Below are the code and all the weights of a small trained network. Each question names an input and a target symbol and asks about switching units off, where a switched-off unit gives its printed mean instead of its output.

import numpy as np


def w(rows, s, z=0):
    codes = np.array(rows[::2]) - 128.0
    scale = np.full(codes.shape[1], s)
    scale[-1] = z or s
    return codes * scale


def norm(h):
    return h / np.sqrt((h * h).mean(-1, keepdims=True) + 1e-5)


def f(y):
    return y / 2 * (1 + np.tanh(0.7978845608 * (y + 0.044715 * y**3)))


def softmax(a):
    e = np.exp(a - a.max(-1, keepdims=True))
    return e / e.sum(-1, keepdims=True)


def log_softmax(a):
    a = a - a.max(-1, keepdims=True)
    return a - np.log(np.exp(a).sum(-1, keepdims=True))


def net(x, mask):
    ids = ['αγδεηπω'.index(c) for c in x.split()]
    T = len(ids)
    res = E[ids] + P[:T]
    q, k, v = (norm(res) @ M[0].T for M in (Q, K, V))
    z = softmax(np.where(np.tri(T) > 0, q @ k.T / 4**0.5, -1e9)) @ v
    res = res + np.where(mask[0], z, O[0][:, -1]) @ O[0][:, :-1]
    y = f(norm(res) @ A[0][:, :-1].T + A[0][:, -1])
    res = res + np.where(mask[1:13], y, B[0][:, -1]) @ B[0][:, :-1]
    return log_softmax(norm(res)[-1] @ U[:, :-1].T + U[:, -1])


Q, K, V, O, A, B = {}, {}, {}, {}, {}, {}
E = w([
[177,103,173,110,119,209],'α',
[152,168,132,98,197,255],'γ',
[173,22,211,163,139,183],'δ',
[131,90,182,128,173,129],'ε',
[141,125,172,117,198,189],'η',
[173,89,155,174,91,118],'π',
[101,170,157,110,149,56],'ω',
],0.0068)
P = w([
[91,197,56,207,151,109],'0',
[204,66,91,2,196,111],'1',
[171,184,157,180,154,132],'2',
[45,160,5,134,88,104],'3',
[195,73,114,9,144,83],'4',
[122,182,177,206,207,89],'5',
],0.0059)
Q[0] = w([
[179,83,180,29,254,96],'h0',
[113,221,216,214,192,99],'h0',
[83,78,30,107,79,134],'h0',
[161,115,88,113,193,106],'h0',
],0.0094)
K[0] = w([
[130,85,148,125,31,177],'h0',
[11,140,59,160,144,152],'h0',
[227,155,193,92,137,65],'h0',
[169,104,96,150,47,121],'h0',
],0.011)
V[0] = w([
[203,147,74,135,65,172],'h0',
[61,36,167,140,114,253],'h0',
[114,177,177,75,148,219],'h0',
[77,35,138,199,124,116],'h0',
],0.0053)
O[0] = w([
[110,194,162,106,2,183,41],'h0',
[232,126,92,109,107,162,2],'h0',
[191,190,146,156,169,119,51],'h0',
[130,58,35,135,75,190,180],'h0',
],0.0087,0.0009)
A[0] = w([
[187,184,107,123,160,170,217],'n0',
[135,90,225,26,184,203,102],'n1',
[51,90,109,86,4,74,129],'n2',
[158,114,227,187,112,94,128],'n3',
[96,35,108,135,215,134,98],'n4',
[55,150,165,92,137,47,185],'n5',
[124,97,78,211,93,96,142],'n6',
[86,161,120,254,214,182,48],'n7',
[136,165,149,114,118,32,162],'n8',
[24,123,93,204,24,186,2],'n9',
[159,34,45,76,67,103,64],'n10',
[34,156,149,245,110,122,115],'n11',
],0.0076,0.0035)
B[0] = w([
[109,73,137,122,125,100,209],'n0',
[57,161,112,144,54,134,200],'n1',
[64,174,131,153,142,99,169],'n2',
[83,145,48,83,171,134,166],'n3',
[179,226,73,160,87,114,199],'n4',
[140,81,118,173,123,170,255],'n5',
[118,155,169,23,92,91,151],'n6',
[99,81,127,79,101,66,204],'n7',
[115,78,123,124,95,164,188],'n8',
[232,90,173,1,110,56,143],'n9',
[112,113,127,156,177,205,202],'n10',
[94,147,139,94,63,239,220],'n11',
],0.0074,0.005)
U = w([
[191,227,192,164,110,168,205],'α',
[140,208,195,145,210,123,213],'γ',
[190,28,89,129,160,212,83],'δ',
[156,171,20,165,112,64,54],'ε',
[137,32,128,158,203,17,227],'η',
[139,103,193,24,41,104,7],'π',
[2,126,113,174,102,175,92],'ω',
],0.0087,0.0014)

Each question gives the input, a string of symbols that net reads in full, and the target symbol t.
The units are the heads (4 rows each of Q, K, V and O) and the neurons (one row each of A and B). Each row of codes is followed by its name. A weight is (code - 128) times the scale printed after its matrix; where a second scale follows, it is the last column's (O, A, B and U).
mask holds one flag per unit, heads first, then neurons. A switched-off unit (its flag False) gives its mean, the last column of its rows in O or B, instead of its output. The means were averaged over made-up inputs and are rounded, as every weight is.
A unit's drop is (log p(t) with every unit on - log p(t) with that unit switched off) / (log p(t) with every unit on - log p(t) with every unit switched off).
The circuit of an input: a set's keep is (log p(t) with only the set's units on - log p(t) with every unit switched off) / (log p(t) with every unit on - log p(t) with every unit switched off). Starting from the 12 units with the biggest drops (on a tie, the unit counted first), units are removed one at a time, each time the one whose removal leaves the highest keep (on an exact tie, the one counted first), for as long as the keep stays at least 0.8.
units of the circuit, in order: the units of the circuit, biggest drop first
unit that matters most: the unit with the biggest drop
top k neurons: the k neurons with the biggest drops, biggest first
drop of u: that unit's drop, to one decimal
input η γ γ, target η: top 4 neurons	n0, n11, n7, n4
input ε ω η, target ε: units of the circuit, in order	n4, h0
input γ γ δ, target γ: units of the circuit, in order	h0, n3, n11
input π π ω π ω, target ω: units of the circuit, in order	h0, n2
input ω δ η π, target π: unit that matters most	n6
input ω η δ, target ω: units of the circuit, in order	h0, n11, n4
input α π δ η, target π: units of the circuit, in order	n9, h0
input ε η ε, target ε: units of the circuit, in order	n4, h0
input π γ ω π ω η, target π: units of the circuit, in order	h0, n9
input π ω δ γ ω ω, target γ: units of the circuit, in order	h0, n3, n4
input η γ η, target η: units of the circuit, in order	n7, n11
input ω ω ω ω ω, target η: top 2 neurons	n11, n10
input η α δ, target η: units of the circuit, in order	h0, n11, n7, n10
input ω π α α, target π: units of the circuit, in order	n9
input π ω ω, target π: units of the circuit, in order	h0, n9
input ε δ δ η ω η, target η: units of the circuit, in order	h0, n7, n0
input ω ε ω ε π δ, target ε: top 2 neurons	n4, n5
input ω π δ π, target π: drop of h0	0.0
input ω δ ω ε ω ω, target ε: drop of h0	1.5
input π ω η α π π, target α: drop of h0	1.9
input δ ω π ω η, target ω: unit that matters most	n1
